Rows and whether each has a hidden trait (one of two labels; each part has its own)
In the rows, 128 means zero.
[170 115 123 123 134 127 103 131 146 128 122 154 100 122  99  99 145 108
 239 133 106 134 177  88 134 127 126 118 132 118 135 120  29] : <14>
[132 171 144 118 132 116 140 134 175 139 126 187  89 134  76  96 120 123
 187 132 125 143 188 143 141 195 134 201 121 133 127 124  37] : <20>
[105 129 104 131 136 133 131 125 120 129 135 129 137 117 142 105 120 125
 171 139 102 117 130 125 126 147 131 100 124 139 134 135  97] : <14>
[156 134 153 140 121 107 138 118 162 129 123 140 129 131 108 100 121 131
 179 114 125 125 128 137 112 134 125 139 123 136 133 128 126] : <20>
[107 140 139 166 134 119 102 138 112 117 120 187 139 112 148 101 124 142
 117 112 117 148 124 129 154  89 119 146 114 122 135 129 195] : <20>
[107 136 139 185 138 108 114 139 125 125 117 218 137 117 154  97 123 143
 171 121 122 152 132 146 158  75 120 159 112 127 134 138 206] : <20>
[135 116 139 147 138 109 159  99 166 134 125 162 134 139 118  98 115 131
 251 115 142 134 152 171 114 113 128 117 118 138 128 141 100] : <14>
[113 147 142 109 136 122 103 120 193 133 114 169 112 133  86  98 137 126
 110 127 105 112 147 156 153 160 130 201 127 134 134 122  44] : <14>
[ 96 125 119 168 147 122 118 155 145 131 129 207 134 114 165 101 136 149
 255 116 101 128 113 116 158  48 127 158 119 131 137 130 170] : <14>
